Here is a tiny trained network, its code and every weight. The questions are about switching its units off for an input and a target symbol, where a switched-off unit gives its printed mean instead of its output.

import numpy as np


def w(rows, s, z=0):
    codes = np.array(rows[::2]) - 128.0
    scale = np.full(codes.shape[1], s)
    scale[-1] = z or s
    return codes * scale


def norm(h):
    return h / np.sqrt((h * h).mean(-1, keepdims=True) + 1e-5)


def f(y):
    return np.maximum(y, 0)


def softmax(a):
    e = np.exp(a - a.max(-1, keepdims=True))
    return e / e.sum(-1, keepdims=True)


def log_softmax(a):
    a = a - a.max(-1, keepdims=True)
    return a - np.log(np.exp(a).sum(-1, keepdims=True))


def net(x, mask):
    ids = ['δεησφω'.index(c) for c in x.split()]
    T = len(ids)
    res = E[ids] + P[:T]
    u = 0
    for l in range(3):
        r = norm(res)
        for j in range(2):
            rows = slice(3 * j, 3 * j + 3)
            q, k, v = (r @ M[l][rows].T for M in (Q, K, V))
            z = softmax(np.where(np.tri(T) > 0, q @ k.T / 3**0.5, -1e9)) @ v
            o = O[l][rows]
            res = res + np.where(mask[u + j], z, o[:, -1]) @ o[:, :-1]
        u += 2
        y = f(norm(res) @ A[l][:, :-1].T + A[l][:, -1])
        res = res + np.where(mask[u : u + 8], y, B[l][:, -1]) @ B[l][:, :-1]
        u += 8
    return log_softmax(norm(res)[-1] @ U[:, :-1].T + U[:, -1])


Q, K, V, O, A, B = {}, {}, {}, {}, {}, {}
E = w([
[20,140,57],'δ',
[194,245,141],'ε',
[189,252,115],'η',
[253,41,176],'σ',
[27,138,62],'φ',
[61,42,187],'ω',
],0.013)
P = w([
[209,78,131],'0',
[125,223,162],'1',
[111,205,153],'2',
[112,199,133],'3',
[113,161,80],'4',
[123,134,62],'5',
[146,121,7],'6',
],0.011)
Q[0] = w([
[43,48,202],'0.h0',
[99,225,154],'0.h0',
[132,206,76],'0.h0',
[13,211,122],'0.h1',
[53,101,219],'0.h1',
[1,177,220],'0.h1',
],0.0098)
K[0] = w([
[128,107,70],'0.h0',
[116,107,153],'0.h0',
[117,177,206],'0.h0',
[51,119,94],'0.h1',
[98,47,127],'0.h1',
[6,65,125],'0.h1',
],0.015)
V[0] = w([
[73,79,169],'0.h0',
[148,45,81],'0.h0',
[121,194,202],'0.h0',
[98,77,153],'0.h1',
[179,153,1],'0.h1',
[29,187,253],'0.h1',
],0.0062)
O[0] = w([
[101,234,167,53],'0.h0',
[31,111,176,30],'0.h0',
[244,185,222,254],'0.h0',
[103,36,161,48],'0.h1',
[216,253,123,146],'0.h1',
[200,205,131,219],'0.h1',
],0.0058,0.00088)
A[0] = w([
[124,60,111,164],'0.n0',
[76,162,80,181],'0.n1',
[161,115,189,5],'0.n2',
[232,111,145,91],'0.n3',
[199,113,101,105],'0.n4',
[246,153,112,168],'0.n5',
[142,124,206,110],'0.n6',
[115,123,173,114],'0.n7',
],0.013,0.012)
B[0] = w([
[210,220,116,191],'0.n0',
[106,254,106,216],'0.n1',
[116,224,188,128],'0.n2',
[101,81,111,188],'0.n3',
[131,69,136,167],'0.n4',
[183,177,51,254],'0.n5',
[141,98,88,150],'0.n6',
[119,139,120,139],'0.n7',
],0.0093,0.0097)
Q[1] = w([
[84,174,135],'1.h0',
[180,143,220],'1.h0',
[175,157,133],'1.h0',
[114,148,37],'1.h1',
[162,9,169],'1.h1',
[139,120,78],'1.h1',
],0.011)
K[1] = w([
[186,127,85],'1.h0',
[226,2,195],'1.h0',
[81,22,90],'1.h0',
[110,145,181],'1.h1',
[134,171,28],'1.h1',
[130,177,104],'1.h1',
],0.0094)
V[1] = w([
[182,171,125],'1.h0',
[41,149,135],'1.h0',
[165,181,139],'1.h0',
[178,94,95],'1.h1',
[127,65,251],'1.h1',
[95,115,179],'1.h1',
],0.012)
O[1] = w([
[125,66,204,253],'1.h0',
[180,121,114,55],'1.h0',
[151,46,173,237],'1.h0',
[76,138,178,152],'1.h1',
[172,39,5,29],'1.h1',
[114,56,64,68],'1.h1',
],0.011,0.0047)
A[1] = w([
[103,11,84,32],'1.n0',
[115,201,90,157],'1.n1',
[178,193,150,2],'1.n2',
[166,101,36,104],'1.n3',
[70,63,151,77],'1.n4',
[146,179,239,163],'1.n5',
[100,198,109,23],'1.n6',
[29,78,116,196],'1.n7',
],0.012,0.0045)
B[1] = w([
[124,112,4,146],'1.n0',
[148,123,116,185],'1.n1',
[102,133,42,169],'1.n2',
[156,128,179,175],'1.n3',
[108,152,80,133],'1.n4',
[178,109,54,248],'1.n5',
[83,93,123,150],'1.n6',
[161,176,59,146],'1.n7',
],0.014,0.011)
Q[2] = w([
[143,125,105],'2.h0',
[191,130,36],'2.h0',
[247,138,116],'2.h0',
[95,106,102],'2.h1',
[212,184,102],'2.h1',
[99,147,168],'2.h1',
],0.016)
K[2] = w([
[46,1,215],'2.h0',
[120,74,236],'2.h0',
[130,31,208],'2.h0',
[149,91,219],'2.h1',
[187,83,38],'2.h1',
[46,204,121],'2.h1',
],0.0093)
V[2] = w([
[160,54,106],'2.h0',
[89,206,75],'2.h0',
[162,172,247],'2.h0',
[148,189,98],'2.h1',
[208,103,202],'2.h1',
[117,119,204],'2.h1',
],0.012)
O[2] = w([
[144,2,197,142],'2.h0',
[47,168,85,141],'2.h0',
[214,174,143,167],'2.h0',
[80,33,139,249],'2.h1',
[206,100,191,177],'2.h1',
[216,208,148,2],'2.h1',
],0.0094,0.0061)
A[2] = w([
[163,168,188,74],'2.n0',
[63,158,151,81],'2.n1',
[184,104,123,164],'2.n2',
[177,251,207,86],'2.n3',
[123,69,109,76],'2.n4',
[56,156,151,101],'2.n5',
[145,214,106,235],'2.n6',
[115,143,122,2],'2.n7',
],0.021,0.0087)
B[2] = w([
[177,130,36,150],'2.n0',
[26,213,194,144],'2.n1',
[144,81,210,213],'2.n2',
[199,89,6,199],'2.n3',
[157,88,103,153],'2.n4',
[4,220,188,148],'2.n5',
[45,135,107,249],'2.n6',
[211,165,204,128],'2.n7',
],0.012,0.014)
U = w([
[86,172,177,195],'δ',
[216,205,79,56],'ε',
[207,214,67,67],'η',
[174,148,255,254],'σ',
[85,175,178,211],'φ',
[59,7,93,28],'ω',
],0.01,0.0058)

Each question gives the input, a string of symbols that net reads in full, and the target symbol t.
The units are the heads (3 rows each of Q, K, V and O) and the neurons (one row each of A and B). Each row of codes is followed by its name. A weight is (code - 128) times the scale printed after its matrix; where a second scale follows, it is the last column's (O, A, B and U).
mask holds one flag per unit, layer by layer, with each layer's heads first. A switched-off unit (its flag False) gives its mean, the last column of its rows in O or B, instead of its output. The means were averaged over made-up inputs and are rounded, as every weight is.
A unit's drop is (log p(t) with every unit on - log p(t) with that unit switched off) / (log p(t) with every unit on - log p(t) with every unit switched off).
unit that matters most: the unit with the biggest drop
top k neurons: the k neurons with the biggest drops, biggest first
k most important neurons of layer l: the k neurons of layer l with the biggest drops, biggest first
drop of u: that unit's drop, to one decimal
input ω σ σ σ, target ω: most important neuron of layer 1 => (1.n2)
input σ ε ω σ σ δ, target σ: top 2 neurons => (0.n5 0.n0)
input φ σ ω, target φ: 2 most important neurons of layer 0 => (0.n5 0.n6)
input σ δ η σ ε ω, target σ: 2 most important neurons of layer 0 => (0.n1 0.n0)
input σ ω φ, target σ: 3 most important neurons of layer 0 => (0.n0 0.n5 0.n1)
input δ φ σ ω, target δ: 4 most important neurons of layer 0 => (0.n6 0.n4 0.n7 0.n5)
input σ ω ε ε φ, target σ: top 2 neurons => (0.n5 0.n0)
input σ ω η, target σ: 2 most important neurons of layer 0 => (0.n0 0.n5)
input δ ε δ σ, target σ: top 4 neurons => (0.n1 1.n5 2.n3 2.n2)
input δ ε σ σ σ ω, target δ: top 2 neurons => (1.n3 0.n5)
input ε ε η ω, target ε: 2 most important neurons of layer 0 => (0.n1 0.n5)
input ω σ η σ, target ω: top 4 neurons => (0.n1 0.n5 2.n3 1.n2)
input σ σ σ φ δ η δ, target δ: 2 most important neurons of layer 1 => (1.n5 1.n6)
input η σ ε ω, target η: top 2 neurons => (0.n5 0.n1)
input ε ω ω ω, target ε: 3 most important neurons of layer 0 => (0.n1 0.n6 0.n3)
input φ σ σ σ ω φ, target φ: unit that matters most => 1.n5
input δ η ε η σ, target σ: top 3 neurons => (0.n1 1.n5 0.n3)
input σ ε η σ δ σ ω, target σ: 2 most important neurons of layer 0 => (0.n0 0.n1)
input φ σ σ σ δ σ φ, target φ: drop of 1.n5 => 0.2
input ω σ ε δ ε, target ω: drop of 1.h0 => 0.7
input σ ε σ ω φ δ, target σ: unit that matters most => 2.h0
input η σ σ ω, target η: drop of 1.h1 => 1.4
input σ φ σ ω σ ε, target σ: drop of 0.n3 => 0.0
